Here is a tiny trained network, its code and every weight. The questions are about switching its units off for an input and a target symbol, where a switched-off unit gives its printed mean instead of its output.

import numpy as np


def w(rows, s, z=0):
    codes = np.array(rows[::2]) - 128.0
    scale = np.full(codes.shape[1], s)
    scale[-1] = z or s
    return codes * scale


def f(y):
    return y / 2 * (1 + np.tanh(0.7978845608 * (y + 0.044715 * y**3)))


def softmax(a):
    e = np.exp(a - a.max(-1, keepdims=True))
    return e / e.sum(-1, keepdims=True)


def log_softmax(a):
    a = a - a.max(-1, keepdims=True)
    return a - np.log(np.exp(a).sum(-1, keepdims=True))


def net(x, mask):
    ids = ['ΔΞΠΨαβγζθλμσφω'.index(c) for c in x.split()]
    T = len(ids)
    res = E[ids] + P[:T]
    r = res
    for j in range(3):
        rows = slice(2 * j, 2 * j + 2)
        q, k, v = (r @ M[0][rows].T for M in (Q, K, V))
        z = softmax(np.where(np.tri(T) > 0, q @ k.T / 2**0.5, -1e9)) @ v
        o = O[0][rows]
        res = res + np.where(mask[j], z, o[:, -1]) @ o[:, :-1]
    y = f(res @ A[0][:, :-1].T + A[0][:, -1])
    res = res + np.where(mask[3:7], y, B[0][:, -1]) @ B[0][:, :-1]
    return log_softmax(res[-1] @ U[:, :-1].T + U[:, -1])


Q, K, V, O, A, B = {}, {}, {}, {}, {}, {}
E = w([
[72,153,111],'Δ',
[143,139,95],'Ξ',
[165,110,176],'Π',
[121,176,124],'Ψ',
[71,197,95],'α',
[103,118,158],'β',
[138,136,94],'γ',
[119,182,93],'ζ',
[135,134,91],'θ',
[165,222,144],'λ',
[57,122,102],'μ',
[101,125,62],'σ',
[147,156,68],'φ',
[166,84,6],'ω',
],0.025)
P = w([
[184,64,254],'0',
[145,72,207],'1',
[130,89,167],'2',
[125,113,107],'3',
[109,123,101],'4',
[165,99,196],'5',
],0.0043)
Q[0] = w([
[185,132,80],'h0',
[172,69,180],'h0',
[244,1,76],'h1',
[247,124,195],'h1',
[225,101,74],'h2',
[144,48,70],'h2',
],0.0099)
K[0] = w([
[131,96,38],'h0',
[247,126,173],'h0',
[174,173,237],'h1',
[158,138,91],'h1',
[99,86,158],'h2',
[117,115,211],'h2',
],0.014)
V[0] = w([
[168,44,127],'h0',
[100,123,81],'h0',
[169,204,100],'h1',
[10,54,111],'h1',
[175,153,185],'h2',
[178,191,173],'h2',
],0.014)
O[0] = w([
[46,89,144,58],'h0',
[134,83,204,122],'h0',
[32,130,32,222],'h1',
[130,101,254,2],'h1',
[229,194,101,204],'h2',
[206,99,137,253],'h2',
],0.0081,0.0071)
A[0] = w([
[159,96,164,92],'n0',
[211,14,69,105],'n1',
[148,130,10,254],'n2',
[73,91,105,179],'n3',
],0.011,0.0039)
B[0] = w([
[24,50,146,131],'n0',
[19,254,183,168],'n1',
[144,78,165,253],'n2',
[130,179,207,136],'n3',
],0.0098,0.025)
U = w([
[120,135,121,112],'Δ',
[118,136,103,100],'Ξ',
[186,254,157,141],'Π',
[99,173,98,80],'Ψ',
[121,178,175,73],'α',
[135,163,119,139],'β',
[119,139,114,131],'γ',
[141,151,192,108],'ζ',
[100,121,101,190],'θ',
[48,221,25,129],'λ',
[190,54,81,200],'μ',
[122,52,166,149],'σ',
[114,127,98,145],'φ',
[18,198,126,2],'ω',
],0.012,0.0085)

Each question gives the input, a string of symbols that net reads in full, and the target symbol t.
The units are the heads (2 rows each of Q, K, V and O) and the neurons (one row each of A and B). Each row of codes is followed by its name. A weight is (code - 128) times the scale printed after its matrix; where a second scale follows, it is the last column's (O, A, B and U).
mask holds one flag per unit, heads first, then neurons. A switched-off unit (its flag False) gives its mean, the last column of its rows in O or B, instead of its output. The means were averaged over made-up inputs and are rounded, as every weight is.
A unit's drop is (log p(t) with every unit on - log p(t) with that unit switched off) / (log p(t) with every unit on - log p(t) with every unit switched off).
The circuit of an input: a set's keep is (log p(t) with only the set's units on - log p(t) with every unit switched off) / (log p(t) with every unit on - log p(t) with every unit switched off). Starting from all 7 units, units are removed one at a time, each time the one whose removal leaves the highest keep (on an exact tie, the one counted first), for as long as the keep stays at least 0.8.
circuit, biggest first: the units of the circuit, biggest drop first
most important unit: the unit with the biggest drop
top k neurons: the k neurons with the biggest drops, biggest first
heads that matter: for each layer, one digit per head in row order, 1 if its drop is at least 0.15 and else 0, layers parted by /
drop of u: that unit's drop, to one decimal
input μ λ θ λ Δ, target σ: most important unit => h1
input λ λ θ λ μ ζ, target σ: heads that matter => 110
input θ μ Π λ, target ζ: circuit, biggest first => h1; n0
input Π Ξ φ γ, target Π: heads that matter => 011
input λ Π Ψ λ μ λ, target ζ: top 2 neurons => n0; n2
input β β Δ λ ω, target ω: top 3 neurons => n1; n2; n3
input λ λ λ β θ, target λ: heads that matter => 010
input Π Ψ β φ, target Π: circuit, biggest first => h1; n1
input λ Ξ λ λ λ β, target Π: top 2 neurons => n1; n0
input σ μ θ, target σ: circuit, biggest first => h1; h2
input β μ λ ω Ψ, target ω: heads that matter => 001
input Π ω α, target ω: top 2 neurons => n2; n3
input Π Ξ Π, target Π: top 2 neurons => n2; n1
input Π Π ω φ, target Π: circuit, biggest first => h2
input μ λ Ψ, target ζ: top 2 neurons => n2; n0
input α λ Ξ λ Ψ β, target Π: top 2 neurons => n2; n0
input ζ μ Δ, target σ: top 2 neurons => n1; n0
input Π φ θ, target Π: top 2 neurons => n1; n0
input θ α μ, target σ: top 2 neurons => n1; n0
input ω θ Ξ μ, target σ: circuit, biggest first => h1
input λ Π λ Ψ λ Ξ, target λ: drop of h1 => 1.1
input λ λ α Ψ Ξ, target λ: drop of h2 => 0.1
input ζ ω λ, target ω: drop of n2 => 0.3
input λ φ λ γ, target λ: drop of h0 => 0.0
